Below is a small trained network, with its code and all its weights. Each question gives an input and a class and asks what happens when units are switched off, that is, made to give their printed mean instead of their output.

import numpy as np


def w(rows, s, z=0):
    codes = np.array(rows[::2]) - 128.0
    scale = np.full(codes.shape[1], s)
    scale[-1] = z or s
    return codes * scale


def norm(h):
    return h / np.sqrt((h * h).mean(-1, keepdims=True) + 1e-5)


def f(y):
    return y / 2 * (1 + np.tanh(0.7978845608 * (y + 0.044715 * y**3)))


def log_softmax(a):
    a = a - a.max(-1, keepdims=True)
    return a - np.log(np.exp(a).sum(-1, keepdims=True))


def net(x, mask):
    res = np.array(x, float).reshape(1, 2) / 4 @ E
    u = 0
    for l in range(4):
        y = f(norm(res) @ A[l][:, :-1].T + A[l][:, -1])
        res = res + np.where(mask[u : u + 5], y, B[l][:, -1]) @ B[l][:, :-1]
        u += 5
    return log_softmax(norm(res)[-1] @ U[:, :-1].T + U[:, -1])


A, B = {}, {}
E = w([
[56,74,2,49],'x0',
[56,187,128,68],'x1',
],0.007)
A[0] = w([
[84,128,69,177,151],'0.n0',
[88,62,163,178,252],'0.n1',
[18,81,125,79,171],'0.n2',
[86,160,168,254,139],'0.n3',
[63,106,162,91,96],'0.n4',
],0.0086,0.0016)
B[0] = w([
[85,103,153,202,160],'0.n0',
[2,122,139,108,174],'0.n1',
[95,160,172,140,255],'0.n2',
[144,57,101,33,235],'0.n3',
[158,129,39,237,153],'0.n4',
],0.0081,0.0038)
A[1] = w([
[39,101,111,244,145],'1.n0',
[107,45,12,50,37],'1.n1',
[235,44,2,206,191],'1.n2',
[177,39,89,212,209],'1.n3',
[146,30,84,215,5],'1.n4',
],0.0078,0.0023)
B[1] = w([
[126,61,125,84,253],'1.n0',
[175,77,113,165,233],'1.n1',
[84,170,96,193,220],'1.n2',
[6,254,153,56,226],'1.n3',
[122,156,180,232,187],'1.n4',
],0.0078,0.0039)
A[2] = w([
[42,30,176,128,2],'2.n0',
[142,37,171,155,215],'2.n1',
[118,90,2,196,105],'2.n2',
[66,124,174,13,211],'2.n3',
[182,134,28,57,139],'2.n4',
],0.0091,0.00094)
B[2] = w([
[255,177,146,142,221],'2.n0',
[170,100,44,117,164],'2.n1',
[128,131,242,68,216],'2.n2',
[91,127,80,165,253],'2.n3',
[181,198,106,151,140],'2.n4',
],0.0082,0.0051)
A[3] = w([
[124,2,221,25,177],'3.n0',
[79,148,193,236,110],'3.n1',
[236,119,152,192,138],'3.n2',
[59,99,50,151,251],'3.n3',
[49,229,135,157,175],'3.n4',
],0.0078,0.003)
B[3] = w([
[41,163,194,7,246],'3.n0',
[104,148,87,156,206],'3.n1',
[146,111,117,108,175],'3.n2',
[160,127,196,142,186],'3.n3',
[146,148,91,204,253],'3.n4',
],0.011,0.0058)
U = w([
[73,198,132,251,188],'0',
[78,151,201,58,205],'1',
[225,89,98,136,158],'2',
[113,80,128,165,2],'3',
],0.016,0.0057)

Each question gives the input, the list of numbers given to net, and the class t.
The units are the neurons (one row each of A and B). Each row of codes is followed by its name. A weight is (code - 128) times the scale printed after its matrix; where a second scale follows, it is the last column's (A, B and U).
mask holds one flag per neuron, layer by layer. A switched-off neuron (its flag False) gives its mean, the last column of its row in B, instead of its output. The means were averaged over made-up inputs and are rounded, as every weight is.
A unit's drop is (log p(t) with every unit on - log p(t) with that unit switched off) / (log p(t) with every unit on - log p(t) with every unit switched off).
unit that matters most: the unit with the biggest drop
k most important neurons: the k neurons with the biggest drops, biggest first
top k neurons in layer l: the k neurons of layer l with the biggest drops, biggest first
drop when u is switched off: that unit's drop, to one decimal
input [0,0], class 2: 2 most important neurons -> 1.n3, 0.n3
input [5,7], class 0: 2 most important neurons -> 0.n2, 3.n0
input [-3,0], class 2: 4 most important neurons -> 0.n3, 2.n2, 2.n4, 0.n2
input [-7,-6], class 1: unit that matters most -> 0.n4
input [-5,-4], class 1: 4 most important neurons -> 0.n4, 0.n0, 2.n4, 0.n3
input [-6,7], class 0: 2 most important neurons -> 2.n2, 2.n3
input [5,-5], class 0: top 3 neurons in layer 1 -> 1.n2, 1.n3, 1.n4
input [1,0], class 2: 2 most important neurons -> 0.n2, 2.n0
input [6,-8], class 0: 2 most important neurons -> 1.n2, 0.n3
input [-4,-2], class 1: 2 most important neurons -> 0.n4, 1.n2
input [4,6], class 0: 2 most important neurons -> 0.n2, 3.n0
input [2,0], class 2: 2 most important neurons -> 2.n0, 0.n2
input [0,1], class 2: 2 most important neurons -> 1.n2, 0.n2
input [1,-3], class 2: unit that matters most -> 0.n1
input [2,-2], class 2: 2 most important neurons -> 2.n0, 1.n0
input [-4,-3], class 1: top 2 neurons in layer 2 -> 2.n4, 2.n0
input [3,1], class 2: top 2 neurons in layer 2 -> 2.n0, 2.n3
input [-6,-4], class 1: 2 most important neurons -> 0.n4, 0.n3
input [0,-2], class 2: top 2 neurons in layer 2 -> 2.n0, 2.n1
input [0,5], class 0: unit that matters most -> 1.n1
input [0,-3], class 2: 2 most important neurons -> 0.n1, 0.n4
input [-7,-4], class 1: 2 most important neurons -> 0.n4, 0.n3
input [5,-6], class 0: top 3 neurons in layer 1 -> 1.n3, 1.n2, 1.n4
input [-1,0], class 2: drop when 2.n4 is switched off -> 0.2
input [5,8], class 0: drop when 0.n2 is switched off -> 0.5
input [-8,-2], class 1: drop when 0.n2 is switched off -> 0.0
input [-1,-1], class 2: drop when 0.n4 is switched off -> 0.1
input [-8,-3], class 1: top neuron in layer 2 -> 2.n0
